Below is a small trained network, with its code and all its weights. Each question gives an input and a class and asks what happens when units are switched off, that is, made to give their printed mean instead of their output.

import numpy as np


def w(rows, s, z=0):
    codes = np.array(rows[::2]) - 128.0
    scale = np.full(codes.shape[1], s)
    scale[-1] = z or s
    return codes * scale


def norm(h):
    return h / np.sqrt((h * h).mean(-1, keepdims=True) + 1e-5)


def f(y):
    return np.maximum(y, 0)


def log_softmax(a):
    a = a - a.max(-1, keepdims=True)
    return a - np.log(np.exp(a).sum(-1, keepdims=True))


def net(x, mask):
    res = np.array(x, float).reshape(1, 6) / 4 @ E
    u = 0
    for l in range(4):
        y = f(norm(res) @ A[l][:, :-1].T + A[l][:, -1])
        res = res + np.where(mask[u : u + 8], y, B[l][:, -1]) @ B[l][:, :-1]
        u += 8
    return log_softmax(norm(res)[-1] @ U[:, :-1].T + U[:, -1])


A, B = {}, {}
E = w([
[34,36,63,155],'x0',
[128,129,127,128],'x1',
[130,128,128,125],'x2',
[232,2,51,186],'x3',
[105,76,239,205],'x4',
[126,128,128,128],'x5',
],0.006)
A[0] = w([
[76,188,152,80,249],'L0N0',
[108,6,119,175,106],'L0N1',
[139,134,97,154,43],'L0N2',
[198,22,114,130,177],'L0N3',
[151,98,77,151,202],'L0N4',
[119,103,104,132,133],'L0N5',
[170,138,136,97,217],'L0N6',
[63,112,69,101,11],'L0N7',
],0.011,0.002)
B[0] = w([
[122,66,196,72,245],'L0N0',
[62,152,139,93,254],'L0N1',
[212,168,34,34,140],'L0N2',
[78,185,107,172,251],'L0N3',
[121,105,132,255,205],'L0N4',
[158,154,102,110,164],'L0N5',
[62,174,131,160,181],'L0N6',
[112,100,95,57,185],'L0N7',
],0.0054,0.0063)
A[1] = w([
[218,130,158,169,6],'L1N0',
[119,174,162,144,145],'L1N1',
[145,202,103,130,56],'L1N2',
[190,105,175,145,95],'L1N3',
[101,84,155,92,131],'L1N4',
[230,147,95,116,117],'L1N5',
[137,245,124,197,192],'L1N6',
[109,78,101,177,95],'L1N7',
],0.011,0.0018)
B[1] = w([
[100,182,107,162,173],'L1N0',
[162,190,76,120,210],'L1N1',
[219,129,38,194,180],'L1N2',
[170,130,201,148,165],'L1N3',
[204,91,138,122,205],'L1N4',
[108,2,59,176,180],'L1N5',
[196,37,134,158,254],'L1N6',
[170,182,115,101,223],'L1N7',
],0.0085,0.0044)
A[2] = w([
[154,141,70,1,92],'L2N0',
[236,132,193,73,149],'L2N1',
[235,136,145,51,163],'L2N2',
[66,222,190,129,235],'L2N3',
[115,97,114,194,179],'L2N4',
[149,169,148,116,3],'L2N5',
[70,91,71,96,166],'L2N6',
[176,217,55,101,127],'L2N7',
],0.0092,0.0016)
B[2] = w([
[199,181,181,79,247],'L2N0',
[11,254,164,157,253],'L2N1',
[30,134,42,200,238],'L2N2',
[85,52,102,125,243],'L2N3',
[255,228,111,160,235],'L2N4',
[64,129,175,139,157],'L2N5',
[196,152,232,137,234],'L2N6',
[63,164,56,128,224],'L2N7',
],0.006,0.0042)
A[3] = w([
[122,64,138,98,209],'L3N0',
[114,53,58,203,168],'L3N1',
[127,144,167,239,249],'L3N2',
[1,150,88,114,71],'L3N3',
[53,5,201,130,240],'L3N4',
[81,155,21,161,148],'L3N5',
[74,14,137,127,81],'L3N6',
[81,153,144,35,203],'L3N7',
],0.0095,0.0019)
B[3] = w([
[255,66,73,94,151],'L3N0',
[9,177,224,80,210],'L3N1',
[138,67,161,68,254],'L3N2',
[166,134,78,143,198],'L3N3',
[145,130,74,210,204],'L3N4',
[63,129,142,50,221],'L3N5',
[100,154,18,167,156],'L3N6',
[200,36,110,112,214],'L3N7',
],0.0072,0.0068)
U = w([
[63,246,60,68,171],'0',
[157,79,33,198,214],'1',
[29,162,240,153,133],'2',
[201,166,194,196,68],'3',
[205,65,121,14,3],'4',
],0.014,0.0035)

Each question gives the input, the list of numbers given to net, and the class t.
The units are the neurons (one row each of A and B). Each row of codes is followed by its name. A weight is (code - 128) times the scale printed after its matrix; where a second scale follows, it is the last column's (A, B and U).
mask holds one flag per neuron, layer by layer. A switched-off neuron (its flag False) gives its mean, the last column of its row in B, instead of its output. The means were averaged over made-up inputs and are rounded, as every weight is.
A unit's drop is (log p(t) with every unit on - log p(t) with that unit switched off) / (log p(t) with every unit on - log p(t) with every unit switched off).
The circuit of an input: a set's keep is (log p(t) with only the set's units on - log p(t) with every unit switched off) / (log p(t) with every unit on - log p(t) with every unit switched off). Starting from the 12 units with the biggest drops (on a tie, the unit counted first), units are removed one at a time, each time the one whose removal leaves the highest keep (on an exact tie, the one counted first), for as long as the keep stays at least 0.8.
circuit, biggest first: the units of the circuit, biggest drop first
most important unit: the unit with the biggest drop
top k neurons: the k neurons with the biggest drops, biggest first
k most important neurons of layer l: the k neurons of layer l with the biggest drops, biggest first
drop when u is switched off: that unit's drop, to one decimal
input [7,8,5,8,7,-2], class 2: circuit, biggest first	L3N1
input [0,1,-8,7,8,8], class 3: 3 most important neurons of layer 1	L1N7; L1N5; L1N3
input [1,-5,-8,-4,-5,4], class 4: circuit, biggest first	L3N7; L0N0
input [1,-1,0,-3,4,8], class 1: circuit, biggest first	L3N4; L3N1; L2N3
input [5,-7,8,1,4,-8], class 2: 2 most important neurons of layer 2	L2N4; L2N0
input [1,-7,-4,-4,-2,-4], class 4: 2 most important neurons of layer 3	L3N7; L3N1
input [-3,6,4,4,1,-1], class 3: top 2 neurons	L1N6; L3N1
input [4,2,-1,-1,4,-5], class 1: top 2 neurons	L0N1; L1N6
input [2,7,-3,-4,1,0], class 1: top 2 neurons	L3N4; L2N4
input [2,-5,-4,-6,0,-2], class 4: top 3 neurons	L3N7; L0N4; L1N6
input [1,7,7,2,3,6], class 2: top 2 neurons	L0N1; L2N0
input [-1,3,3,6,2,-1], class 3: top 2 neurons	L2N4; L1N6
input [4,-2,6,1,1,2], class 2: top 2 neurons	L0N4; L0N0
input [6,-8,-3,1,-3,1], class 0: circuit, biggest first	L3N5
input [1,-6,7,0,5,8], class 1: top 2 neurons	L1N2; L1N5
input [1,-7,5,7,-2,4], class 0: top 3 neurons	L3N1; L0N1; L1N7
input [2,-1,8,-3,-1,6], class 4: 2 most important neurons of layer 0	L0N4; L0N7
input [-6,-2,5,2,-2,2], class 1: top 3 neurons	L1N6; L1N5; L1N2
input [4,0,6,7,2,-8], class 2: top 2 neurons	L3N1; L0N4
input [6,0,6,-8,0,-6], class 4: most important unit	L0N4
input [1,3,-7,-8,7,5], class 1: top 3 neurons	L2N3; L3N4; L3N1
input [-8,0,0,-1,4,-6], class 2: 2 most important neurons of layer 0	L0N4; L0N3
input [4,-2,-1,0,0,6], class 4: top 2 neurons	L0N6; L0N1
input [3,-6,-2,-3,1,-7], class 1: top 2 neurons	L3N4; L2N4
input [1,-4,-3,3,8,-4], class 2: 2 most important neurons of layer 3	L3N7; L3N1
input [5,-6,-3,4,1,-2], class 2: drop when L0N1 is switched off	0.1
input [-2,-2,-6,6,6,4], class 3: most important neuron of layer 1	L1N7
input [6,-3,8,4,-1,-3], class 0: drop when L1N7 is switched off	0.2
input [1,3,-1,3,-2,-4], class 0: drop when L3N1 is switched off	0.5
input [8,-3,-8,6,-5,4], class 0: drop when L2N4 is switched off	0.0
